Here is a tiny trained network, its code and every weight. The questions are about switching its units off for an input and a target symbol, where a switched-off unit gives its printed mean instead of its output.

import numpy as np


def w(rows, s, z=0):
    codes = np.array(rows[::2]) - 128.0
    scale = np.full(codes.shape[1], s)
    scale[-1] = z or s
    return codes * scale


def norm(h):
    return h / np.sqrt((h * h).mean(-1, keepdims=True) + 1e-5)


def softmax(a):
    e = np.exp(a - a.max(-1, keepdims=True))
    return e / e.sum(-1, keepdims=True)


def log_softmax(a):
    a = a - a.max(-1, keepdims=True)
    return a - np.log(np.exp(a).sum(-1, keepdims=True))


def net(x, mask):
    ids = ['ΔΛαβμφ'.index(c) for c in x.split()]
    T = len(ids)
    res = E[ids] + P[:T]
    u = 0
    for l in range(2):
        r = norm(res)
        for j in range(3):
            rows = slice(2 * j, 2 * j + 2)
            q, k, v = (r @ M[l][rows].T for M in (Q, K, V))
            z = softmax(np.where(np.tri(T) > 0, q @ k.T / 2**0.5, -1e9)) @ v
            o = O[l][rows]
            res = res + np.where(mask[u + j], z, o[:, -1]) @ o[:, :-1]
        u += 3
    return log_softmax(norm(res)[-1] @ U[:, :-1].T + U[:, -1])


Q, K, V, O = {}, {}, {}, {}
E = w([
[143,147,16,161,124,138,74,99,185,122,111,122],'Δ',
[152,173,92,113,143,58,131,119,236,150,154,151],'Λ',
[145,173,89,124,89,61,154,83,177,98,185,165],'α',
[221,217,171,150,234,157,141,94,138,178,109,134],'β',
[144,9,151,134,165,128,148,74,122,147,160,36],'μ',
[141,121,247,92,48,137,91,116,244,97,116,208],'φ',
],0.016)
P = w([
[68,175,172,206,71,92,129,76,122,131,108,71],'0',
[79,248,99,94,82,70,103,94,104,179,119,196],'1',
[97,124,146,185,111,54,140,135,107,114,81,150],'2',
[71,200,143,122,90,145,150,98,82,160,155,198],'3',
[128,128,135,171,113,106,150,137,129,121,101,138],'4',
[106,161,158,154,85,174,128,124,110,167,162,138],'5',
[146,129,132,159,135,134,143,133,135,105,112,134],'6',
[127,121,154,130,139,156,80,138,107,146,193,150],'7',
[164,121,117,134,162,143,170,130,142,89,116,152],'8',
[170,89,134,85,136,151,76,143,85,152,181,137],'9',
[205,111,120,105,143,123,176,148,155,110,102,115],'10',
],0.017)
Q[0] = w([
[99,165,102,112,66,214,87,129,151,198,196,246],'0.h1',
[162,145,77,118,116,90,140,110,250,146,138,161],'0.h1',
[8,137,126,134,124,201,123,121,30,108,149,185],'0.h2',
[219,69,131,221,218,170,253,72,233,60,79,166],'0.h2',
[44,77,108,132,111,199,76,47,31,241,245,128],'0.h3',
[203,241,40,162,112,105,41,220,116,43,32,98],'0.h3',
],0.0058)
K[0] = w([
[77,141,103,187,82,148,37,159,109,194,94,222],'0.h1',
[155,110,82,136,112,112,147,171,189,52,190,170],'0.h1',
[2,176,161,251,140,59,67,113,151,127,184,121],'0.h2',
[248,65,165,70,148,249,104,246,153,33,202,165],'0.h2',
[114,100,94,116,154,110,90,98,32,217,33,58],'0.h3',
[12,192,66,213,113,209,128,118,139,85,81,200],'0.h3',
],0.007)
V[0] = w([
[34,82,127,58,123,95,138,83,66,138,140,51],'0.h1',
[175,117,162,119,237,101,177,64,51,195,190,214],'0.h1',
[183,143,113,107,95,159,100,139,253,84,186,152],'0.h2',
[76,82,212,199,194,168,125,178,124,118,130,132],'0.h2',
[71,181,161,153,185,106,116,124,183,133,123,77],'0.h3',
[197,180,101,156,62,96,41,160,152,62,116,205],'0.h3',
],0.0056)
O[0] = w([
[174,109,174,219,151,105,107,121,154,87,145,99,166],'0.h1',
[113,101,114,182,47,196,116,181,145,114,182,70,171],'0.h1',
[98,124,151,105,58,131,100,208,3,155,83,104,76],'0.h2',
[188,44,128,179,70,30,145,156,130,141,97,92,118],'0.h2',
[65,102,49,106,130,145,198,215,130,155,128,171,205],'0.h3',
[126,92,168,187,161,122,147,150,199,113,217,2,2],'0.h3',
],0.0072,0.0034)
Q[1] = w([
[197,80,106,161,184,118,121,86,215,66,141,133],'1.h1',
[193,93,160,197,113,30,145,174,134,82,45,96],'1.h1',
[135,184,20,149,131,141,101,190,116,123,101,113],'1.h2',
[153,168,227,46,74,83,123,234,180,82,94,185],'1.h2',
[132,143,129,79,139,120,178,188,173,6,94,54],'1.h3',
[55,122,137,94,55,142,27,134,47,193,174,155],'1.h3',
],0.012)
K[1] = w([
[250,66,155,106,158,193,117,129,100,137,161,107],'1.h1',
[158,102,236,82,79,181,176,120,169,89,54,162],'1.h1',
[111,186,26,145,187,167,130,144,138,103,98,81],'1.h2',
[107,176,195,61,100,88,127,202,174,183,210,121],'1.h2',
[192,121,164,84,140,169,170,166,112,82,131,90],'1.h3',
[81,188,126,194,101,74,138,124,126,139,148,136],'1.h3',
],0.013)
V[1] = w([
[87,205,98,121,70,89,59,131,211,49,102,168],'1.h1',
[133,114,254,114,66,186,54,143,232,94,57,198],'1.h1',
[79,156,157,197,133,126,245,156,147,96,110,64],'1.h2',
[211,221,95,95,132,104,99,162,138,93,78,176],'1.h2',
[107,98,30,110,132,133,138,142,109,121,144,121],'1.h3',
[103,9,128,82,46,116,141,105,82,168,121,99],'1.h3',
],0.0071)
O[1] = w([
[199,156,144,104,109,223,130,166,167,52,103,151,143],'1.h1',
[7,129,155,109,194,231,131,119,115,69,77,63,45],'1.h1',
[122,17,157,153,184,169,87,215,93,147,140,114,229],'1.h2',
[149,112,192,136,133,164,149,27,65,141,163,132,2],'1.h2',
[99,151,137,199,199,85,98,125,121,125,132,130,113],'1.h3',
[181,148,109,195,164,99,142,188,255,101,121,186,68],'1.h3',
],0.0087,0.0035)
U = w([
[93,224,116,137,96,70,134,80,104,122,62,157,234],'Δ',
[104,132,49,76,104,133,107,233,123,162,116,196,103],'Λ',
[182,50,124,161,83,174,126,132,143,63,254,119,4],'α',
[60,82,140,124,122,110,140,86,97,170,203,70,85],'β',
[115,119,106,189,138,58,177,145,171,107,138,137,219],'μ',
[55,125,126,97,153,127,153,142,140,61,93,99,197],'φ',
],0.0071,0.0037)

Each question gives the input, a string of symbols that net reads in full, and the target symbol t.
The units are the heads (2 rows each of Q, K, V and O). Each row of codes is followed by its name. A weight is (code - 128) times the scale printed after its matrix; where a second scale follows, it is the last column's (O and U).
mask holds one flag per head, layer by layer. A switched-off head (its flag False) gives its mean, the last column of its rows in O, instead of its output. The means were averaged over made-up inputs and are rounded, as every weight is.
A unit's drop is (log p(t) with every unit on - log p(t) with that unit switched off) / (log p(t) with every unit on - log p(t) with every unit switched off).
The circuit of an input: a set's keep is (log p(t) with only the set's units on - log p(t) with every unit switched off) / (log p(t) with every unit on - log p(t) with every unit switched off). Starting from all 6 units, units are removed one at a time, each time the one whose removal leaves the highest keep (on an exact tie, the one counted first), for as long as the keep stays at least 0.8.
circuit, biggest first: the units of the circuit, biggest drop first
unit that matters most: the unit with the biggest drop
which heads matter: for each layer, one digit per head in row order, 1 if its drop is at least 0.15 and else 0, layers parted by /
drop of u: that unit's drop, to one decimal
input μ φ α Δ β Δ Δ Λ Δ φ α, target φ: unit that matters most => 1.h1
input Δ Δ μ Δ μ φ Δ μ φ Λ, target Δ: which heads matter => 000 / 010
input φ α Δ Δ Δ Δ Λ μ β β α, target β: circuit, biggest first => [0.h3 1.h1 1.h3]
input α μ α β μ Δ, target Δ: which heads matter => 110 / 010
input φ α Δ Δ Λ β, target α: which heads matter => 001 / 110
input μ μ Λ μ μ Δ α Δ Δ, target α: which heads matter => 111 / 110
input μ μ μ Δ Δ Λ μ β α α Λ, target α: which heads matter => 111 / 110
input Δ Δ α φ φ φ β μ, target Δ: circuit, biggest first => [0.h3 1.h2]
input α μ Δ Δ α, target α: circuit, biggest first => [0.h3 1.h1 0.h2]
input Δ μ μ Δ Δ μ μ μ β μ Δ, target μ: which heads matter => 001 / 101
input β Δ Λ, target β: which heads matter => 001 / 011
input Δ Δ Λ, target Λ: which heads matter => 111 / 101
input Δ μ Λ β φ Δ Δ, target φ: which heads matter => 011 / 100
input Δ Δ α Δ β, target β: which heads matter => 001 / 001
input μ α Δ μ, target Λ: unit that matters most => 0.h3
input μ Δ Λ Λ β φ μ, target φ: circuit, biggest first => [0.h2 1.h1]
input Δ μ Δ α Δ φ, target Δ: circuit, biggest first => [1.h2 0.h1]
input Λ μ Λ α Δ Δ α φ Λ, target φ: which heads matter => 001 / 100
input Δ β β, target β: circuit, biggest first => [1.h3 0.h3]
input β μ μ μ, target α: circuit, biggest first => [0.h1 0.h2]
input μ β α β μ μ Λ φ, target Δ: circuit, biggest first => [1.h2]
input Δ α μ μ β α α, target β: which heads matter => 001 / 001
input μ β Λ Δ Δ α μ Δ φ μ α, target φ: which heads matter => 011 / 100
input μ μ μ Δ Δ Δ μ, target μ: which heads matter => 000 / 001
input Δ α α, target α: circuit, biggest first => [0.h3 1.h1 1.h2]
input Δ Λ Δ μ μ Δ, target α: drop of 1.h1 => 1.5
input α μ Δ β μ Δ β μ Δ μ Δ, target μ: drop of 0.h3 => 0.7
